Below is a small trained network, with its code and all its weights. Each question gives an input and a class and asks what happens when units are switched off, that is, made to give their printed mean instead of their output.

import numpy as np


def w(rows, s, z=0):
    codes = np.array(rows[::2]) - 128.0
    scale = np.full(codes.shape[1], s)
    scale[-1] = z or s
    return codes * scale


def f(y):
    return y / 2 * (1 + np.tanh(0.7978845608 * (y + 0.044715 * y**3)))


def log_softmax(a):
    a = a - a.max(-1, keepdims=True)
    return a - np.log(np.exp(a).sum(-1, keepdims=True))


def net(x, mask):
    res = np.array(x, float).reshape(1, 7) / 4 @ E
    y = f(res @ A[0][:, :-1].T + A[0][:, -1])
    res = res + np.where(mask, y, B[0][:, -1]) @ B[0][:, :-1]
    return log_softmax(res[-1] @ U[:, :-1].T + U[:, -1])


A, B = {}, {}
E = w([
[129,92,83,162,55,168],'x0',
[65,153,113,72,163,134],'x1',
[184,31,35,84,175,63],'x2',
[111,191,70,229,197,2],'x3',
[127,126,145,145,108,111],'x4',
[148,119,130,153,133,148],'x5',
[165,119,123,120,127,103],'x6',
],0.0071)
A[0] = w([
[182,139,161,96,159,82,191],'neuron 0',
[113,167,85,147,149,111,12],'neuron 1',
[70,43,108,197,108,167,216],'neuron 2',
[140,156,78,174,165,138,15],'neuron 3',
[143,54,61,159,106,110,216],'neuron 4',
[161,140,137,146,114,49,20],'neuron 5',
[85,96,65,119,67,119,178],'neuron 6',
[114,179,47,166,158,110,26],'neuron 7',
[122,238,41,135,98,118,81],'neuron 8',
[107,83,117,119,108,75,83],'neuron 9',
[44,148,174,212,98,163,225],'neuron 10',
[113,34,78,93,179,90,102],'neuron 11',
[43,177,59,49,203,157,229],'neuron 12',
[200,254,173,125,92,114,105],'neuron 13',
[140,62,192,49,116,139,44],'neuron 14',
[130,135,128,161,164,122,8],'neuron 15',
[147,110,96,82,127,234,18],'neuron 16',
[204,115,53,80,180,125,174],'neuron 17',
[71,134,119,68,125,97,217],'neuron 18',
[133,143,89,156,84,171,3],'neuron 19',
[176,84,154,117,112,186,32],'neuron 20',
[122,127,118,65,127,196,39],'neuron 21',
[104,157,65,186,167,100,10],'neuron 22',
],0.0097,0.0033)
B[0] = w([
[144,172,188,191,120,176,179],'neuron 0',
[80,50,217,125,91,95,141],'neuron 1',
[241,196,111,142,114,118,188],'neuron 2',
[87,99,163,99,157,3,144],'neuron 3',
[151,181,140,99,186,226,215],'neuron 4',
[43,100,137,205,115,140,152],'neuron 5',
[179,151,148,173,188,168,167],'neuron 6',
[42,51,196,89,83,76,177],'neuron 7',
[124,56,183,78,157,124,163],'neuron 8',
[117,108,151,135,175,213,139],'neuron 9',
[113,178,57,47,194,134,255],'neuron 10',
[61,189,117,76,227,204,218],'neuron 11',
[239,179,136,218,114,118,231],'neuron 12',
[49,148,97,133,205,184,193],'neuron 13',
[106,29,107,167,69,168,198],'neuron 14',
[85,75,121,68,135,145,125],'neuron 15',
[93,62,117,145,85,46,192],'neuron 16',
[15,190,92,190,104,161,224],'neuron 17',
[169,180,80,171,136,65,178],'neuron 18',
[113,106,220,66,197,200,131],'neuron 19',
[122,115,98,85,96,76,176],'neuron 20',
[141,36,103,109,83,82,177],'neuron 21',
[100,62,189,119,65,56,183],'neuron 22',
],0.0062,0.0064)
U = w([
[98,150,111,92,148,179,196],'0',
[102,2,150,94,86,59,3],'1',
[156,161,110,158,99,136,210],'2',
[197,132,112,112,147,108,248],'3',
[194,148,110,177,103,118,150],'4',
[194,133,139,150,140,139,113],'5',
],0.0089,0.0027)

Each question gives the input, the list of numbers given to net, and the class t.
The units are the neurons (one row each of A and B). Each row of codes is followed by its name. A weight is (code - 128) times the scale printed after its matrix; where a second scale follows, it is the last column's (A, B and U).
mask holds one flag per neuron, in row order. A switched-off neuron (its flag False) gives its mean, the last column of its row in B, instead of its output. The means were averaged over made-up inputs and are rounded, as every weight is.
A unit's drop is (log p(t) with every unit on - log p(t) with that unit switched off) / (log p(t) with every unit on - log p(t) with every unit switched off).
The circuit of an input: a set's keep is (log p(t) with only the set's units on - log p(t) with every unit switched off) / (log p(t) with every unit on - log p(t) with every unit switched off). Starting from the 12 units with the biggest drops (on a tie, the unit counted first), units are removed one at a time, each time the one whose removal leaves the highest keep (on an exact tie, the one counted first), for as long as the keep stays at least 0.8.
units of the circuit, in order: the units of the circuit, biggest drop first
most important unit: the unit with the biggest drop
top k neurons: the k neurons with the biggest drops, biggest first
drop of u: that unit's drop, to one decimal
input [-7,-4,-8,5,0,0,-3], class 0: top 2 neurons => [neuron 13; neuron 10]
input [-1,3,6,8,-3,-1,1], class 1: units of the circuit, in order => [neuron 7]
input [-7,-4,-8,2,8,6,-2], class 0: units of the circuit, in order => [neuron 13; neuron 10]
input [6,-2,3,7,-4,4,5], class 1: top 2 neurons => [neuron 7; neuron 22]
input [0,4,8,7,6,3,-1], class 0: top 3 neurons => [neuron 11; neuron 4; neuron 17]
input [-6,3,4,-7,-8,-2,-1], class 2: units of the circuit, in order => [neuron 12; neuron 17]
input [4,-5,8,-3,-7,6,-1], class 0: units of the circuit, in order => [neuron 11; neuron 17]
input [0,-3,-7,2,0,4,7], class 0: units of the circuit, in order => [neuron 13; neuron 12]
input [-1,1,7,0,6,0,8], class 0: units of the circuit, in order => [neuron 11; neuron 17]
input [2,7,-5,0,7,-8,-4], class 3: top 2 neurons => [neuron 17; neuron 12]
input [-8,7,3,-8,2,-2,8], class 1: top 4 neurons => [neuron 14; neuron 21; neuron 16; neuron 4]
input [6,-1,7,6,-5,-7,-8], class 0: top 2 neurons => [neuron 11; neuron 4]
input [-8,4,-4,-8,3,-5,-1], class 1: units of the circuit, in order => [neuron 21; neuron 14]
input [-5,6,-4,-6,-3,8,-2], class 3: most important unit => neuron 12
input [5,2,4,-7,-7,2,-8], class 1: top 2 neurons => [neuron 16; neuron 21]
input [-5,-4,5,0,-2,4,3], class 0: drop of neuron 13 => -0.1
input [6,4,-5,-8,-5,8,7], class 1: drop of neuron 15 => 0.0
input [-6,4,-7,8,3,-1,-8], class 1: drop of neuron 11 => 0.1
